Here is a tiny trained network, its code and every weight. The questions are about switching its units off for an input and a class, where a switched-off unit gives its printed mean instead of its output.

import numpy as np


def w(rows, s, z=0):
    codes = np.array(rows[::2]) - 128.0
    scale = np.full(codes.shape[1], s)
    scale[-1] = z or s
    return codes * scale


def f(y):
    return np.maximum(y, 0)


def log_softmax(a):
    a = a - a.max(-1, keepdims=True)
    return a - np.log(np.exp(a).sum(-1, keepdims=True))


def net(x, mask):
    res = np.array(x, float).reshape(1, 7) / 4 @ E
    y = f(res @ A[0][:, :-1].T + A[0][:, -1])
    res = res + np.where(mask, y, B[0][:, -1]) @ B[0][:, :-1]
    return log_softmax(res[-1] @ U[:, :-1].T + U[:, -1])


A, B = {}, {}
E = w([
[61,196,7,31,47,211,136,100,216,214,234],'x0',
[67,29,35,220,254,226,233,65,57,176,110],'x1',
[131,126,125,126,130,128,133,127,127,125,126],'x2',
[129,133,123,129,131,123,125,131,127,130,126],'x3',
[55,26,144,55,133,49,93,227,16,202,192],'x4',
[130,124,126,132,129,122,130,126,132,131,128],'x5',
[130,134,123,126,133,130,132,135,124,129,127],'x6',
],0.0058)
A[0] = w([
[97,90,132,92,135,97,114,176,81,147,152,72],'N1',
[215,227,126,198,104,199,133,52,233,20,46,94],'N2',
[187,224,216,46,9,38,30,200,195,74,139,93],'N3',
[80,183,39,31,63,199,141,96,205,216,226,127],'N4',
[81,60,139,84,123,67,91,221,43,179,175,71],'N5',
[187,211,198,57,30,43,52,181,173,87,147,111],'N6',
[85,197,35,43,58,200,151,114,200,227,244,137],'N7',
[209,82,242,192,188,55,133,154,63,62,22,105],'N8',
[190,98,209,192,165,81,137,157,83,63,43,106],'N9',
[53,36,140,68,122,52,68,245,36,175,185,78],'N10',
[180,193,115,170,120,183,134,69,189,64,57,54],'N11',
[200,81,223,189,180,60,119,152,68,54,32,110],'N12',
[47,39,153,57,102,31,67,249,30,185,195,93],'N13',
[39,41,40,202,254,216,222,63,53,198,113,3],'N14',
[209,229,116,194,108,179,125,49,213,21,47,73],'N15',
[191,216,222,37,25,34,32,189,199,79,161,88],'N16',
],0.0041,0.0027)
B[0] = w([
[154,147,167,96,132,125,149,84,156,153,148,165],'N1',
[227,185,239,37,135,90,191,7,177,231,195,231],'N2',
[129,36,35,215,221,217,191,159,21,133,63,253],'N3',
[27,168,80,143,43,73,23,238,172,39,138,247],'N4',
[194,181,207,76,136,97,173,27,176,194,164,204],'N5',
[141,39,25,221,210,219,197,160,38,126,46,234],'N6',
[22,156,81,142,41,66,15,234,177,23,146,253],'N7',
[36,173,92,119,33,60,22,232,178,32,165,217],'N8',
[42,173,77,109,39,73,37,220,187,57,156,195],'N9',
[211,196,231,62,132,104,188,23,184,214,171,226],'N10',
[176,156,196,87,127,114,163,78,145,187,164,186],'N11',
[14,171,88,121,36,69,11,218,211,44,164,211],'N12',
[222,182,232,48,141,109,190,2,183,214,172,238],'N13',
[143,44,36,213,207,201,180,175,34,117,59,242],'N14',
[204,178,228,48,148,97,186,25,161,216,178,219],'N15',
[139,35,32,225,221,216,196,163,29,125,47,250],'N16',
],0.0041,0.0072)
U = w([
[55,153,111,125,29,81,1,180,163,47,144,255],'0',
[137,53,81,204,220,205,185,139,52,126,72,77],'1',
[195,169,210,51,130,101,174,52,161,195,167,45],'2',
],0.0093,0.00052)

Each question gives the input, the list of numbers given to net, and the class t.
The units are the neurons (one row each of A and B). Each row of codes is followed by its name. A weight is (code - 128) times the scale printed after its matrix; where a second scale follows, it is the last column's (A, B and U).
mask holds one flag per neuron, in row order. A switched-off neuron (its flag False) gives its mean, the last column of its row in B, instead of its output. The means were averaged over made-up inputs and are rounded, as every weight is.
A unit's drop is (log p(t) with every unit on - log p(t) with that unit switched off) / (log p(t) with every unit on - log p(t) with every unit switched off).
The circuit of an input: a set's keep is (log p(t) with only the set's units on - log p(t) with every unit switched off) / (log p(t) with every unit on - log p(t) with every unit switched off). Starting from the 12 units with the biggest drops (on a tie, the unit counted first), units are removed one at a time, each time the one whose removal leaves the highest keep (on an exact tie, the one counted first), for as long as the keep stays at least 0.8.
units of the circuit, in order: the units of the circuit, biggest drop first
k most important neurons: the k neurons with the biggest drops, biggest first
drop of u: that unit's drop, to one decimal
input [-7,1,7,-3,7,7,-3], class 0: 4 most important neurons	(N8; N12; N9; N2)
input [-1,-3,5,1,4,-2,-3], class 2: 3 most important neurons	(N14; N13; N10)
input [-5,-8,0,-2,-2,-3,6], class 1: units of the circuit, in order	(N3)
input [7,5,-4,8,8,8,6], class 2: 2 most important neurons	(N13; N10)
input [-4,-7,-2,-4,7,6,7], class 1: 4 most important neurons	(N16; N3; N6; N2)
input [8,0,-3,-1,-7,-5,8], class 0: 2 most important neurons	(N7; N4)
input [-2,6,8,3,-8,5,-3], class 2: 2 most important neurons	(N2; N15)
input [7,-7,-8,-5,8,-4,2], class 2: 3 most important neurons	(N13; N10; N5)
input [-2,-2,-4,-4,3,4,7], class 2: 4 most important neurons	(N7; N4; N14; N13)
input [-4,-6,-7,5,8,7,1], class 2: 3 most important neurons	(N13; N10; N5)
input [-6,0,8,-2,-7,-1,1], class 2: 4 most important neurons	(N2; N15; N7; N4)
input [3,-6,-1,-2,3,6,-1], class 1: drop of N3	0.0
input [3,2,7,-1,2,-7,-8], class 0: drop of N2	0.1
input [-6,-7,-7,1,-6,7,2], class 1: drop of N3	0.9
